Below is a small trained network, with its code and all its weights. Each question gives an input and a class and asks what happens when units are switched off, that is, made to give their printed mean instead of their output.

import numpy as np


def w(rows, s, z=0):
    codes = np.array(rows[::2]) - 128.0
    scale = np.full(codes.shape[1], s)
    scale[-1] = z or s
    return codes * scale


def f(y):
    return np.maximum(y, 0)


def log_softmax(a):
    a = a - a.max(-1, keepdims=True)
    return a - np.log(np.exp(a).sum(-1, keepdims=True))


def net(x, mask):
    res = np.array(x, float).reshape(1, 4) / 4 @ E
    y = f(res @ A[0][:, :-1].T + A[0][:, -1])
    res = res + np.where(mask, y, B[0][:, -1]) @ B[0][:, :-1]
    return log_softmax(res[-1] @ U[:, :-1].T + U[:, -1])


A, B = {}, {}
E = w([
[158,82,46,120,73,164,119],'x0',
[11,226,60,119,83,180,131],'x1',
[38,136,105,90,215,99,138],'x2',
[224,148,93,203,164,223,192],'x3',
],0.012)
A[0] = w([
[86,156,77,103,156,129,166,167],'N0',
[97,87,160,141,183,72,139,149],'N1',
[173,90,189,190,185,114,88,171],'N2',
[140,171,135,156,172,150,137,169],'N3',
[77,151,138,107,157,101,96,188],'N4',
[83,225,70,161,124,172,192,250],'N5',
[151,138,164,194,58,199,155,252],'N6',
[137,94,198,111,112,92,69,166],'N7',
[213,115,144,91,69,119,114,200],'N8',
[111,84,234,94,181,118,179,195],'N9',
[157,217,137,181,127,192,155,173],'N10',
[146,78,98,251,135,109,134,135],'N11',
[239,153,126,68,143,156,103,123],'N12',
[172,93,112,144,215,92,124,187],'N13',
[151,198,202,100,182,132,102,174],'N14',
[76,126,77,88,92,86,112,251],'N15',
],0.012,0.0037)
B[0] = w([
[115,133,92,24,120,90,48,188],'N0',
[151,186,114,161,205,90,88,202],'N1',
[24,138,157,77,183,83,230,240],'N2',
[126,114,7,126,133,123,153,182],'N3',
[97,223,91,123,121,101,89,197],'N4',
[117,46,1,132,109,117,109,251],'N5',
[215,107,103,101,82,151,235,236],'N6',
[146,60,203,149,142,52,122,215],'N7',
[43,167,202,94,100,95,237,221],'N8',
[246,168,150,143,225,62,108,225],'N9',
[186,83,108,141,111,136,141,227],'N10',
[127,191,134,77,112,186,159,197],'N11',
[100,225,165,74,164,192,193,201],'N12',
[136,122,166,107,204,143,193,217],'N13',
[166,158,97,197,136,90,107,193],'N14',
[81,174,103,123,95,87,128,213],'N15',
],0.0077,0.015)
U = w([
[174,170,119,79,93,254,174,90],'0',
[223,51,48,159,93,187,135,198],'1',
[183,128,144,144,237,103,160,53],'2',
[111,152,146,172,142,148,110,100],'3',
[186,201,131,170,127,70,46,108],'4',
[122,80,209,103,57,70,163,219],'5',
[144,79,144,93,104,193,61,2],'6',
[47,135,59,45,94,162,103,234],'7',
],0.0094,0.0022)

Each question gives the input, the list of numbers given to net, and the class t.
The units are the neurons (one row each of A and B). Each row of codes is followed by its name. A weight is (code - 128) times the scale printed after its matrix; where a second scale follows, it is the last column's (A, B and U).
mask holds one flag per neuron, in row order. A switched-off neuron (its flag False) gives its mean, the last column of its row in B, instead of its output. The means were averaged over made-up inputs and are rounded, as every weight is.
A unit's drop is (log p(t) with every unit on - log p(t) with that unit switched off) / (log p(t) with every unit on - log p(t) with every unit switched off).
The circuit of an input: a set's keep is (log p(t) with only the set's units on - log p(t) with every unit switched off) / (log p(t) with every unit on - log p(t) with every unit switched off). Starting from the 12 units with the biggest drops (on a tie, the unit counted first), units are removed one at a time, each time the one whose removal leaves the highest keep (on an exact tie, the one counted first), for as long as the keep stays at least 0.8.
units of the circuit, in order: the units of the circuit, biggest drop first
unit that matters most: the unit with the biggest drop
top k neurons: the k neurons with the biggest drops, biggest first
drop when u is switched off: that unit's drop, to one decimal
input [1,-4,1,-8], class 4: units of the circuit, in order	N1, N4, N6
input [-4,5,-1,-8], class 4: unit that matters most	N2
input [8,-5,-1,0], class 0: units of the circuit, in order	N12, N11
input [-5,-3,-6,4], class 0: units of the circuit, in order	N6, N11
input [-6,5,4,-4], class 4: units of the circuit, in order	N2, N14, N4
input [0,-6,-2,-7], class 2: top 2 neurons	N9, N1
input [-7,5,-8,-6], class 4: top 2 neurons	N2, N8
input [7,2,-6,7], class 0: top 2 neurons	N12, N11
input [2,0,3,-5], class 4: top 3 neurons	N2, N5, N8
input [6,-2,8,7], class 1: top 3 neurons	N8, N2, N5
input [-6,5,8,7], class 7: top 2 neurons	N0, N6
input [-7,-2,-5,7], class 0: top 2 neurons	N6, N11
input [-1,1,6,1], class 7: drop when N9 is switched off	0.1
input [-8,7,-3,-8], class 4: drop when N14 is switched off	0.1
input [5,-7,-2,-3], class 5: units of the circuit, in order	N8
input [-7,-7,-6,-6], class 2: drop when N9 is switched off	0.6
